Below is a small trained network, with its code and all its weights. Each question gives an input and a target symbol and asks what happens when units are switched off, that is, made to give their printed mean instead of their output.

import numpy as np


def w(rows, s, z=0):
    codes = np.array(rows[::2]) - 128.0
    scale = np.full(codes.shape[1], s)
    scale[-1] = z or s
    return codes * scale


def norm(h):
    return h / np.sqrt((h * h).mean(-1, keepdims=True) + 1e-5)


def softmax(a):
    e = np.exp(a - a.max(-1, keepdims=True))
    return e / e.sum(-1, keepdims=True)


def log_softmax(a):
    a = a - a.max(-1, keepdims=True)
    return a - np.log(np.exp(a).sum(-1, keepdims=True))


def net(x, mask):
    ids = ['ΛΞΣΩβγπ'.index(c) for c in x.split()]
    T = len(ids)
    res = E[ids] + P[:T]
    u = 0
    for l in range(3):
        r = norm(res)
        for j in range(2):
            rows = slice(2 * j, 2 * j + 2)
            q, k, v = (r @ M[l][rows].T for M in (Q, K, V))
            z = softmax(np.where(np.tri(T) > 0, q @ k.T / 2**0.5, -1e9)) @ v
            o = O[l][rows]
            res = res + np.where(mask[u + j], z, o[:, -1]) @ o[:, :-1]
        u += 2
    return log_softmax(norm(res)[-1] @ U[:, :-1].T + U[:, -1])


Q, K, V, O = {}, {}, {}, {}
E = w([
[128,182,218,104,190,251,189],'Λ',
[113,101,138,146,77,63,135],'Ξ',
[117,188,114,140,140,98,168],'Σ',
[175,109,148,131,251,132,85],'Ω',
[159,172,112,188,247,157,84],'β',
[177,165,55,120,136,215,70],'γ',
[187,82,119,149,160,109,162],'π',
],0.0026)
P = w([
[48,118,99,47,168,179,70],'0',
[220,79,124,227,246,132,173],'1',
[212,148,122,203,203,100,203],'2',
[193,160,128,192,155,104,206],'3',
[214,145,155,161,118,91,194],'4',
[215,133,177,162,83,92,204],'5',
],0.0014)
Q[0] = w([
[81,188,134,22,147,252,39],'0.h1',
[172,191,72,187,86,136,157],'0.h1',
[27,53,137,100,17,77,94],'0.h2',
[215,156,154,180,177,146,161],'0.h2',
],0.0042)
K[0] = w([
[165,187,99,119,230,253,126],'0.h1',
[77,140,60,104,78,118,118],'0.h1',
[97,118,224,181,127,55,158],'0.h2',
[138,105,67,71,101,173,89],'0.h2',
],0.0055)
V[0] = w([
[78,61,167,118,47,37,106],'0.h1',
[79,182,71,51,194,193,33],'0.h1',
[176,69,98,3,185,182,102],'0.h2',
[106,50,120,75,189,48,244],'0.h2',
],0.0023)
O[0] = w([
[71,174,79,114,172,202,13,206],'0.h1',
[91,6,105,70,77,50,188,11],'0.h1',
[140,58,76,222,109,187,74,192],'0.h2',
[95,50,236,224,87,86,148,168],'0.h2',
],0.0024,0.0012)
Q[1] = w([
[202,248,212,108,194,132,219],'1.h1',
[4,26,98,141,70,121,53],'1.h1',
[21,165,130,89,91,12,182],'1.h2',
[56,91,58,93,174,42,96],'1.h2',
],0.0038)
K[1] = w([
[53,78,51,2,125,135,91],'1.h1',
[207,167,144,246,114,122,121],'1.h1',
[200,146,141,198,158,148,118],'1.h2',
[174,133,118,147,125,169,210],'1.h2',
],0.0063)
V[1] = w([
[194,111,25,203,223,40,136],'1.h1',
[74,122,86,134,8,32,32],'1.h1',
[4,68,111,21,157,132,108],'1.h2',
[97,172,76,219,149,172,7],'1.h2',
],0.0025)
O[1] = w([
[114,174,88,160,72,75,218,136],'1.h1',
[148,152,137,195,91,220,124,249],'1.h1',
[85,255,123,150,175,163,97,215],'1.h2',
[164,128,102,185,105,20,82,219],'1.h2',
],0.0035,0.0014)
Q[2] = w([
[87,91,48,3,121,158,63],'2.h1',
[86,110,102,32,56,132,52],'2.h1',
[81,104,198,89,244,177,77],'2.h2',
[133,141,146,147,35,100,215],'2.h2',
],0.0046)
K[2] = w([
[143,132,169,221,121,49,129],'2.h1',
[108,97,148,192,139,43,108],'2.h1',
[255,153,101,152,100,132,160],'2.h2',
[54,82,90,97,168,109,93],'2.h2',
],0.0059)
V[2] = w([
[72,164,235,188,231,49,159],'2.h1',
[98,136,181,143,87,184,212],'2.h1',
[127,181,236,106,3,139,108],'2.h2',
[145,3,92,192,159,38,171],'2.h2',
],0.0023)
O[2] = w([
[3,132,212,174,204,71,146,162],'2.h1',
[132,121,209,146,96,181,218,125],'2.h1',
[237,92,190,240,133,70,172,3],'2.h2',
[18,50,81,174,103,234,49,87],'2.h2',
],0.0024,0.0015)
U = w([
[163,129,232,94,128,170,207,95],'Λ',
[210,120,25,69,96,164,127,49],'Ξ',
[104,72,157,44,182,112,89,24],'Σ',
[143,190,163,205,135,78,48,145],'Ω',
[111,141,115,111,103,24,209,170],'β',
[143,3,153,164,38,115,129,94],'γ',
[44,152,84,140,173,241,120,253],'π',
],0.0048,0.0027)

Each question gives the input, a string of symbols that net reads in full, and the target symbol t.
The units are the heads (2 rows each of Q, K, V and O). Each row of codes is followed by its name. A weight is (code - 128) times the scale printed after its matrix; where a second scale follows, it is the last column's (O and U).
mask holds one flag per head, layer by layer. A switched-off head (its flag False) gives its mean, the last column of its rows in O, instead of its output. The means were averaged over made-up inputs and are rounded, as every weight is.
A unit's drop is (log p(t) with every unit on - log p(t) with that unit switched off) / (log p(t) with every unit on - log p(t) with every unit switched off).
The circuit of an input: a set's keep is (log p(t) with only the set's units on - log p(t) with every unit switched off) / (log p(t) with every unit on - log p(t) with every unit switched off). Starting from all 6 units, units are removed one at a time, each time the one whose removal leaves the highest keep (on an exact tie, the one counted first), for as long as the keep stays at least 0.8.
units of the circuit, in order: the units of the circuit, biggest drop first
most important unit: the unit with the biggest drop
heads that matter: for each layer, one digit per head in row order, 1 if its drop is at least 0.15 and else 0, layers parted by /
drop of u: that unit's drop, to one decimal
input π Λ Ξ Λ Ξ γ, target γ: units of the circuit, in order -> [1.h2; 0.h2; 0.h1; 2.h2]
input γ Σ Ξ, target Ξ: units of the circuit, in order -> [2.h1]
input Ω Ω Σ π, target π: heads that matter -> 11 / 00 / 01
input γ Ξ Σ γ Σ Σ, target Ξ: units of the circuit, in order -> [2.h1; 0.h2]
input β Ξ Λ β Ω β, target β: units of the circuit, in order -> [1.h1; 0.h1]
input γ γ γ Λ π Σ, target Ξ: units of the circuit, in order -> [0.h2; 2.h1]
input γ Σ Ω, target Ξ: heads that matter -> 11 / 00 / 10
input Σ Σ π, target Λ: heads that matter -> 10 / 01 / 00
input Σ Λ Ω, target Λ: units of the circuit, in order -> [0.h1; 1.h2]
input Λ Ξ Σ Ω, target Σ: heads that matter -> 00 / 10 / 00
input Ω Ω Ξ, target π: units of the circuit, in order -> [0.h1; 2.h2]
input Λ β π, target Σ: drop of 0.h1 -> 0.1
input γ Σ β π, target Ξ: drop of 0.h2 -> 0.5
input γ γ Ξ β, target Ξ: drop of 0.h1 -> 0.2
input β Ξ Ω γ β, target β: drop of 2.h2 -> -0.2
input Λ π Σ, target Σ: most important unit -> 1.h1
